Below are the code and all the weights of a small trained network. Each question names an input and a target symbol and asks about switching units off, where a switched-off unit gives its printed mean instead of its output.

import numpy as np


def w(rows, s, z=0):
    codes = np.array(rows[::2]) - 128.0
    scale = np.full(codes.shape[1], s)
    scale[-1] = z or s
    return codes * scale


def f(y):
    return np.maximum(y, 0)


def softmax(a):
    e = np.exp(a - a.max(-1, keepdims=True))
    return e / e.sum(-1, keepdims=True)


def log_softmax(a):
    a = a - a.max(-1, keepdims=True)
    return a - np.log(np.exp(a).sum(-1, keepdims=True))


def net(x, mask):
    ids = ['ΔΛΣΨγεζμτ'.index(c) for c in x.split()]
    T = len(ids)
    res = E[ids] + P[:T]
    u = 0
    for l in range(2):
        r = res
        for j in range(3):
            rows = slice(2 * j, 2 * j + 2)
            q, k, v = (r @ M[l][rows].T for M in (Q, K, V))
            z = softmax(np.where(np.tri(T) > 0, q @ k.T / 2**0.5, -1e9)) @ v
            o = O[l][rows]
            res = res + np.where(mask[u + j], z, o[:, -1]) @ o[:, :-1]
        u += 3
        y = f(res @ A[l][:, :-1].T + A[l][:, -1])
        res = res + np.where(mask[u : u + 16], y, B[l][:, -1]) @ B[l][:, :-1]
        u += 16
    return log_softmax(res[-1] @ U[:, :-1].T + U[:, -1])


Q, K, V, O, A, B = {}, {}, {}, {}, {}, {}
E = w([
[225,204,102,161],'Δ',
[188,2,139,199],'Λ',
[154,92,97,175],'Σ',
[90,145,248,155],'Ψ',
[240,50,136,38],'γ',
[106,105,173,54],'ε',
[159,218,152,101],'ζ',
[221,211,186,10],'μ',
[82,208,148,204],'τ',
],0.0054)
P = w([
[97,139,103,91],'0',
[235,162,223,147],'1',
[249,175,219,142],'2',
[253,170,227,142],'3',
[241,176,240,135],'4',
[242,182,235,132],'5',
[252,176,234,134],'6',
[248,178,240,140],'7',
[254,167,237,129],'8',
],0.0027)
Q[0] = w([
[64,45,58,156],'L0H1',
[137,181,117,91],'L0H1',
[53,121,41,121],'L0H2',
[3,76,24,89],'L0H2',
[149,135,106,134],'L0H3',
[167,147,128,181],'L0H3',
],0.051)
K[0] = w([
[214,108,247,234],'L0H1',
[112,198,103,36],'L0H1',
[197,147,235,144],'L0H2',
[252,128,241,189],'L0H2',
[155,167,75,148],'L0H3',
[61,106,94,232],'L0H3',
],0.03)
V[0] = w([
[114,174,134,132],'L0H1',
[127,117,126,115],'L0H1',
[187,126,89,148],'L0H2',
[5,98,39,98],'L0H2',
[122,120,122,128],'L0H3',
[137,133,134,163],'L0H3',
],0.019)
O[0] = w([
[131,176,136,118,155],'L0H1',
[115,121,129,133,151],'L0H1',
[118,143,43,143,59],'L0H2',
[246,143,195,197,11],'L0H2',
[124,134,126,129,63],'L0H3',
[94,107,85,125,212],'L0H3',
],0.013,0.0011)
A[0] = w([
[150,147,117,140,74],'L0N1',
[125,138,116,155,57],'L0N2',
[124,133,83,198,105],'L0N3',
[96,119,106,116,75],'L0N4',
[107,2,127,190,4],'L0N5',
[125,182,117,140,97],'L0N6',
[137,127,119,133,64],'L0N7',
[141,156,90,186,94],'L0N8',
[135,210,120,96,151],'L0N9',
[216,122,96,8,28],'L0N10',
[149,127,181,159,42],'L0N11',
[99,164,141,236,8],'L0N12',
[135,134,110,134,84],'L0N13',
[87,132,96,91,66],'L0N14',
[52,161,148,208,116],'L0N15',
[131,136,73,153,122],'L0N16',
],0.0085,0.0037)
B[0] = w([
[94,131,117,119,132],'L0N1',
[135,132,123,153,128],'L0N2',
[150,99,80,136,148],'L0N3',
[147,130,174,167,174],'L0N4',
[231,236,134,105,158],'L0N5',
[140,148,102,126,144],'L0N6',
[137,135,116,141,128],'L0N7',
[158,104,109,117,145],'L0N8',
[131,164,73,92,253],'L0N9',
[149,156,203,254,191],'L0N10',
[69,130,130,166,214],'L0N11',
[150,192,115,213,141],'L0N12',
[126,130,137,129,128],'L0N13',
[159,144,209,201,220],'L0N14',
[117,173,108,179,165],'L0N15',
[110,107,94,155,155],'L0N16',
],0.018,0.0021)
Q[1] = w([
[157,219,253,125],'L1H1',
[159,78,85,117],'L1H1',
[136,224,193,177],'L1H2',
[242,179,161,161],'L1H2',
[115,1,26,179],'L1H3',
[156,116,223,101],'L1H3',
],0.018)
K[1] = w([
[143,103,57,63],'L1H1',
[114,151,111,216],'L1H1',
[21,117,109,81],'L1H2',
[88,111,44,112],'L1H2',
[254,123,162,173],'L1H3',
[45,133,40,64],'L1H3',
],0.023)
V[1] = w([
[137,147,120,132],'L1H1',
[169,55,93,115],'L1H1',
[87,214,129,126],'L1H2',
[151,22,26,175],'L1H2',
[159,253,11,91],'L1H3',
[194,125,57,135],'L1H3',
],0.0032)
O[1] = w([
[141,134,136,114,150],'L1H1',
[174,121,94,84,45],'L1H1',
[50,174,157,167,206],'L1H2',
[232,127,144,63,3],'L1H2',
[115,253,140,81,181],'L1H3',
[184,169,155,128,96],'L1H3',
],0.0033,0.0013)
A[1] = w([
[156,55,133,120,156],'L1N1',
[160,157,77,54,252],'L1N2',
[69,110,107,103,81],'L1N3',
[107,132,127,33,78],'L1N4',
[132,124,126,119,96],'L1N5',
[21,102,71,86,233],'L1N6',
[189,1,126,105,198],'L1N7',
[102,139,233,88,50],'L1N8',
[112,98,163,30,76],'L1N9',
[170,146,50,232,136],'L1N10',
[108,189,71,179,94],'L1N11',
[71,91,173,186,173],'L1N12',
[136,95,199,14,198],'L1N13',
[71,231,124,75,92],'L1N14',
[220,119,239,18,65],'L1N15',
[103,186,179,129,97],'L1N16',
],0.0084,0.0041)
B[1] = w([
[137,92,192,105,157],'L1N1',
[172,97,9,53,226],'L1N2',
[151,147,184,153,135],'L1N3',
[168,169,79,132,137],'L1N4',
[126,126,126,142,128],'L1N5',
[51,19,38,68,199],'L1N6',
[121,50,251,74,187],'L1N7',
[62,244,130,129,188],'L1N8',
[139,167,105,199,133],'L1N9',
[204,86,143,220,250],'L1N10',
[171,113,129,218,202],'L1N11',
[25,91,152,134,252],'L1N12',
[162,116,205,30,181],'L1N13',
[109,210,51,131,224],'L1N14',
[193,253,187,84,204],'L1N15',
[104,201,119,124,233],'L1N16',
],0.017,0.0041)
U = w([
[108,118,95,247,33],'Δ',
[157,81,78,130,195],'Λ',
[235,102,161,128,135],'Σ',
[74,134,169,25,248],'Ψ',
[90,3,158,151,253],'γ',
[100,122,253,201,100],'ε',
[122,157,78,102,22],'ζ',
[20,141,132,176,102],'μ',
[153,227,133,169,56],'τ',
],0.004,0.0017)

Each question gives the input, a string of symbols that net reads in full, and the target symbol t.
The units are the heads (2 rows each of Q, K, V and O) and the neurons (one row each of A and B). Each row of codes is followed by its name. A weight is (code - 128) times the scale printed after its matrix; where a second scale follows, it is the last column's (O, A, B and U).
mask holds one flag per unit, layer by layer, with each layer's heads first. A switched-off unit (its flag False) gives its mean, the last column of its rows in O or B, instead of its output. The means were averaged over made-up inputs and are rounded, as every weight is.
A unit's drop is (log p(t) with every unit on - log p(t) with that unit switched off) / (log p(t) with every unit on - log p(t) with every unit switched off).
The circuit of an input: a set's keep is (log p(t) with only the set's units on - log p(t) with every unit switched off) / (log p(t) with every unit on - log p(t) with every unit switched off). Starting from the 12 units with the biggest drops (on a tie, the unit counted first), units are removed one at a time, each time the one whose removal leaves the highest keep (on an exact tie, the one counted first), for as long as the keep stays at least 0.8.
units of the circuit, in order: the units of the circuit, biggest drop first
k most important neurons: the k neurons with the biggest drops, biggest first
k most important neurons of layer l: the k neurons of layer l with the biggest drops, biggest first
input Ψ ε ζ Σ μ τ ε Ψ ε, target Ψ: units of the circuit, in order	L1N13, L0H2, L1N10, L1N11
input τ μ ζ ε Δ γ, target τ: units of the circuit, in order	L0H1, L1N15, L0H2
input Λ τ ε γ Λ ζ μ τ, target Δ: units of the circuit, in order	L0N15, L1N11, L1N10, L0H2
input Δ Λ γ, target ε: units of the circuit, in order	L0N10, L1N2
input Δ Λ Δ μ, target τ: 2 most important neurons	L0N10, L0N14
input γ τ Σ ε ζ ζ ζ ε, target γ: 3 most important neurons of layer 0	L0N5, L0N9, L0N10
input Ψ Ψ Σ ε Ψ τ τ μ ζ, target Ψ: 2 most important neurons of layer 1	L1N13, L1N10
input μ μ ε τ Σ, target μ: 2 most important neurons	L1N12, L0N14
input τ Σ Δ μ τ Σ γ, target τ: 2 most important neurons	L0N10, L1N15
input Ψ ε Σ γ τ Δ, target Ψ: 2 most important neurons	L1N10, L1N13
input Ψ Σ ε Λ, target Σ: 2 most important neurons	L0N5, L1N12
input μ Σ ζ Ψ ζ, target μ: 3 most important neurons	L0N14, L0N4, L1N6
input ζ γ ε Δ ε ε, target ζ: 2 most important neurons of layer 1	L1N14, L1N2
input ε Ψ ε Ψ γ Δ τ, target Δ: 2 most important neurons	L0N12, L1N10
input Σ Λ Σ Σ τ, target Σ: 2 most important neurons of layer 1	L1N10, L1N12
input ε γ Σ Δ τ Σ, target ε: 4 most important neurons	L1N2, L1N6, L0N9, L1N7
input μ Δ ε γ, target μ: 2 most important neurons	L0N10, L1N12
input ε τ ε Σ Ψ Ψ Λ, target Σ: 3 most important neurons of layer 0	L0N5, L0N14, L0N10
input ζ Δ γ Λ Σ Σ γ ζ, target ζ: most important neuron of layer 0	L0N9
input γ Σ Δ τ ε ε μ ζ Δ, target γ: most important neuron	L1N6
input τ τ τ μ ε Ψ ε μ γ, target ε: 3 most important neurons	L0N10, L1N2, L1N14
input μ μ Λ μ, target μ: 2 most important neurons of layer 1	L1N12, L1N15
input τ Σ Ψ Λ ε Ψ γ Δ ε, target τ: most important neuron	L1N15
